Below is a small trained network, with its code and all its weights. Each question gives an input and a class and asks what happens when units are switched off, that is, made to give their printed mean instead of their output.

import numpy as np


def w(rows, s, z=0):
    codes = np.array(rows[::2]) - 128.0
    scale = np.full(codes.shape[1], s)
    scale[-1] = z or s
    return codes * scale


def f(y):
    return y / 2 * (1 + np.tanh(0.7978845608 * (y + 0.044715 * y**3)))


def log_softmax(a):
    a = a - a.max(-1, keepdims=True)
    return a - np.log(np.exp(a).sum(-1, keepdims=True))


def net(x, mask):
    res = np.array(x, float).reshape(1, 6) / 4 @ E
    y = f(res @ A[0][:, :-1].T + A[0][:, -1])
    res = res + np.where(mask, y, B[0][:, -1]) @ B[0][:, :-1]
    return log_softmax(res[-1] @ U[:, :-1].T + U[:, -1])


A, B = {}, {}
E = w([
[52,106,218],'x0',
[68,192,94],'x1',
[193,204,88],'x2',
[255,181,126],'x3',
[234,51,95],'x4',
[38,107,28],'x5',
],0.0069)
A[0] = w([
[199,143,104,205],'neuron 0',
[197,175,94,223],'neuron 1',
[149,178,137,152],'neuron 2',
[41,163,64,96],'neuron 3',
[89,72,54,65],'neuron 4',
[165,142,240,119],'neuron 5',
[95,229,53,155],'neuron 6',
[76,145,87,77],'neuron 7',
[108,219,34,156],'neuron 8',
[202,170,113,184],'neuron 9',
[160,153,205,161],'neuron 10',
[136,118,165,254],'neuron 11',
[231,88,75,190],'neuron 12',
[139,172,219,167],'neuron 13',
[77,116,144,93],'neuron 14',
[44,87,119,185],'neuron 15',
[148,154,175,195],'neuron 16',
[122,90,96,89],'neuron 17',
[44,105,214,177],'neuron 18',
[82,127,164,125],'neuron 19',
[66,73,104,187],'neuron 20',
[116,54,131,249],'neuron 21',
[171,206,168,70],'neuron 22',
[222,115,81,146],'neuron 23',
[71,196,142,214],'neuron 24',
[146,56,74,199],'neuron 25',
[153,7,209,232],'neuron 26',
[135,40,176,121],'neuron 27',
],0.013,0.0042)
B[0] = w([
[111,149,45,213],'neuron 0',
[101,95,62,226],'neuron 1',
[101,83,102,162],'neuron 2',
[117,73,168,212],'neuron 3',
[122,119,165,175],'neuron 4',
[90,11,169,188],'neuron 5',
[38,81,119,221],'neuron 6',
[117,76,129,167],'neuron 7',
[16,75,209,221],'neuron 8',
[142,127,67,216],'neuron 9',
[106,2,95,178],'neuron 10',
[29,119,74,168],'neuron 11',
[146,163,95,245],'neuron 12',
[91,74,86,179],'neuron 13',
[153,133,105,157],'neuron 14',
[157,179,113,210],'neuron 15',
[90,61,75,166],'neuron 16',
[238,160,207,138],'neuron 17',
[74,164,52,208],'neuron 18',
[127,138,95,158],'neuron 19',
[160,178,139,197],'neuron 20',
[82,208,161,186],'neuron 21',
[183,91,176,178],'neuron 22',
[146,181,74,225],'neuron 23',
[95,102,97,202],'neuron 24',
[159,194,156,187],'neuron 25',
[40,136,105,225],'neuron 26',
[45,131,174,174],'neuron 27',
],0.0067,0.011)
U = w([
[162,178,205,156],'0',
[138,39,80,51],'1',
[96,112,99,159],'2',
[102,187,12,163],'3',
[223,58,201,1],'4',
[62,29,171,137],'5',
[102,181,127,82],'6',
],0.011,0.0073)

Each question gives the input, the list of numbers given to net, and the class t.
The units are the neurons (one row each of A and B). Each row of codes is followed by its name. A weight is (code - 128) times the scale printed after its matrix; where a second scale follows, it is the last column's (A, B and U).
mask holds one flag per neuron, in row order. A switched-off neuron (its flag False) gives its mean, the last column of its row in B, instead of its output. The means were averaged over made-up inputs and are rounded, as every weight is.
A unit's drop is (log p(t) with every unit on - log p(t) with that unit switched off) / (log p(t) with every unit on - log p(t) with every unit switched off).
The circuit of an input: a set's keep is (log p(t) with only the set's units on - log p(t) with every unit switched off) / (log p(t) with every unit on - log p(t) with every unit switched off). Starting from the 12 units with the biggest drops (on a tie, the unit counted first), units are removed one at a time, each time the one whose removal leaves the highest keep (on an exact tie, the one counted first), for as long as the keep stays at least 0.8.
units of the circuit, in order: the units of the circuit, biggest drop first
most important unit: the unit with the biggest drop
k most important neurons: the k neurons with the biggest drops, biggest first
drop of u: that unit's drop, to one decimal
input [5,-8,3,-7,-3,-2], class 3: most important unit : neuron 18
input [4,-2,-1,-4,4,1], class 3: units of the circuit, in order : [neuron 8; neuron 5]
input [4,-3,-4,-8,2,5], class 3: units of the circuit, in order : [neuron 18; neuron 15]
input [4,-5,1,-6,8,1], class 3: units of the circuit, in order : [neuron 8; neuron 5]
input [3,5,-4,-6,-7,2], class 3: 2 most important neurons : [neuron 18; neuron 15]
input [6,6,-3,7,3,8], class 5: 2 most important neurons : [neuron 23; neuron 12]
input [5,-4,-1,-8,0,-3], class 3: 2 most important neurons : [neuron 18; neuron 8]
input [2,2,-6,6,-1,8], class 6: 2 most important neurons : [neuron 5; neuron 10]
input [0,-4,1,4,1,-6], class 1: 3 most important neurons : [neuron 5; neuron 10; neuron 8]
input [2,3,-4,-8,-2,-1], class 3: drop of neuron 18 : 0.2
input [2,-3,8,7,-8,7], class 5: drop of neuron 8 : 0.1
input [0,6,6,-3,-2,1], class 5: drop of neuron 0 : 0.0
